Below are the code and all the weights of a small trained network. Each question names an input and a class and asks about switching units off, where a switched-off unit gives its printed mean instead of its output.

import numpy as np


def w(rows, s, z=0):
    codes = np.array(rows[::2]) - 128.0
    scale = np.full(codes.shape[1], s)
    scale[-1] = z or s
    return codes * scale


def f(y):
    return np.maximum(y, 0)


def log_softmax(a):
    a = a - a.max(-1, keepdims=True)
    return a - np.log(np.exp(a).sum(-1, keepdims=True))


def net(x, mask):
    res = np.array(x, float).reshape(1, 8) / 4 @ E
    y = f(res @ A[0][:, :-1].T + A[0][:, -1])
    res = res + np.where(mask, y, B[0][:, -1]) @ B[0][:, :-1]
    return log_softmax(res[-1] @ U[:, :-1].T + U[:, -1])


A, B = {}, {}
E = w([
[233,54,98,19,99,203],'x0',
[109,131,76,89,101,108],'x1',
[148,156,182,200,126,156],'x2',
[22,121,247,77,143,253],'x3',
[95,45,130,88,185,66],'x4',
[61,116,64,76,91,71],'x5',
[112,60,134,97,185,89],'x6',
[42,66,205,122,161,112],'x7',
],0.0049)
A[0] = w([
[85,79,96,103,171,115,199],'n0',
[220,189,74,101,52,243,180],'n1',
[100,163,133,141,160,83,50],'n2',
[156,129,144,135,117,118,8],'n3',
[74,163,175,181,178,220,212],'n4',
[34,134,115,94,88,197,218],'n5',
[250,88,50,165,104,94,27],'n6',
[208,171,162,175,75,203,100],'n7',
[10,236,143,167,213,90,18],'n8',
[34,89,127,255,65,95,77],'n9',
[133,92,21,187,114,86,114],'n10',
[62,191,109,163,105,112,136],'n11',
],0.008,0.0016)
B[0] = w([
[184,168,63,148,153,151,183],'n0',
[104,101,88,63,120,10,254],'n1',
[172,199,181,170,114,94,158],'n2',
[112,140,138,156,64,132,132],'n3',
[183,115,37,114,102,154,217],'n4',
[120,192,69,174,87,103,193],'n5',
[165,227,208,138,2,248,219],'n6',
[131,109,82,43,203,81,209],'n7',
[161,161,162,79,110,88,215],'n8',
[212,126,153,130,159,112,193],'n9',
[78,148,122,103,67,168,202],'n10',
[214,94,141,120,102,76,186],'n11',
],0.0057,0.0065)
U = w([
[172,151,135,131,111,97,248],'0',
[140,145,247,86,58,89,224],'1',
[160,121,102,172,93,94,117],'2',
[170,149,254,89,66,70,12],'3',
[101,179,178,161,52,212,151],'4',
],0.0068,0.0017)

Each question gives the input, the list of numbers given to net, and the class t.
The units are the neurons (one row each of A and B). Each row of codes is followed by its name. A weight is (code - 128) times the scale printed after its matrix; where a second scale follows, it is the last column's (A, B and U).
mask holds one flag per neuron, in row order. A switched-off neuron (its flag False) gives its mean, the last column of its row in B, instead of its output. The means were averaged over made-up inputs and are rounded, as every weight is.
A unit's drop is (log p(t) with every unit on - log p(t) with that unit switched off) / (log p(t) with every unit on - log p(t) with every unit switched off).
The circuit of an input: a set's keep is (log p(t) with only the set's units on - log p(t) with every unit switched off) / (log p(t) with every unit on - log p(t) with every unit switched off). Starting from all 12 units, units are removed one at a time, each time the one whose removal leaves the highest keep (on an exact tie, the one counted first), for as long as the keep stays at least 0.8.
circuit, biggest first: the units of the circuit, biggest drop first
unit that matters most: the unit with the biggest drop
top k neurons: the k neurons with the biggest drops, biggest first
drop of u: that unit's drop, to one decimal
input [-5,-4,5,6,-8,-2,-2,6], class 0: unit that matters most : n4
input [-4,6,4,-7,-1,7,5,-3], class 4: circuit, biggest first : n6, n10
input [-2,8,6,5,-7,-6,-7,-3], class 0: circuit, biggest first : n7, n4, n1
input [6,2,0,-6,-3,-8,1,-8], class 1: circuit, biggest first : n6, n1
input [4,-1,-8,8,5,-5,-8,6], class 2: top 3 neurons : n6, n4, n5
input [3,0,-4,-8,-7,1,0,5], class 4: circuit, biggest first : n6, n10, n7
input [4,6,-7,-8,-3,6,3,-3], class 4: circuit, biggest first : n6, n10
input [-8,-3,1,-5,0,8,-5,-1], class 3: drop of n2 : 0.1
input [-1,1,-3,-3,-1,2,1,0], class 4: drop of n6 : 0.0
input [6,5,5,8,-8,0,-4,6], class 0: drop of n1 : 0.2
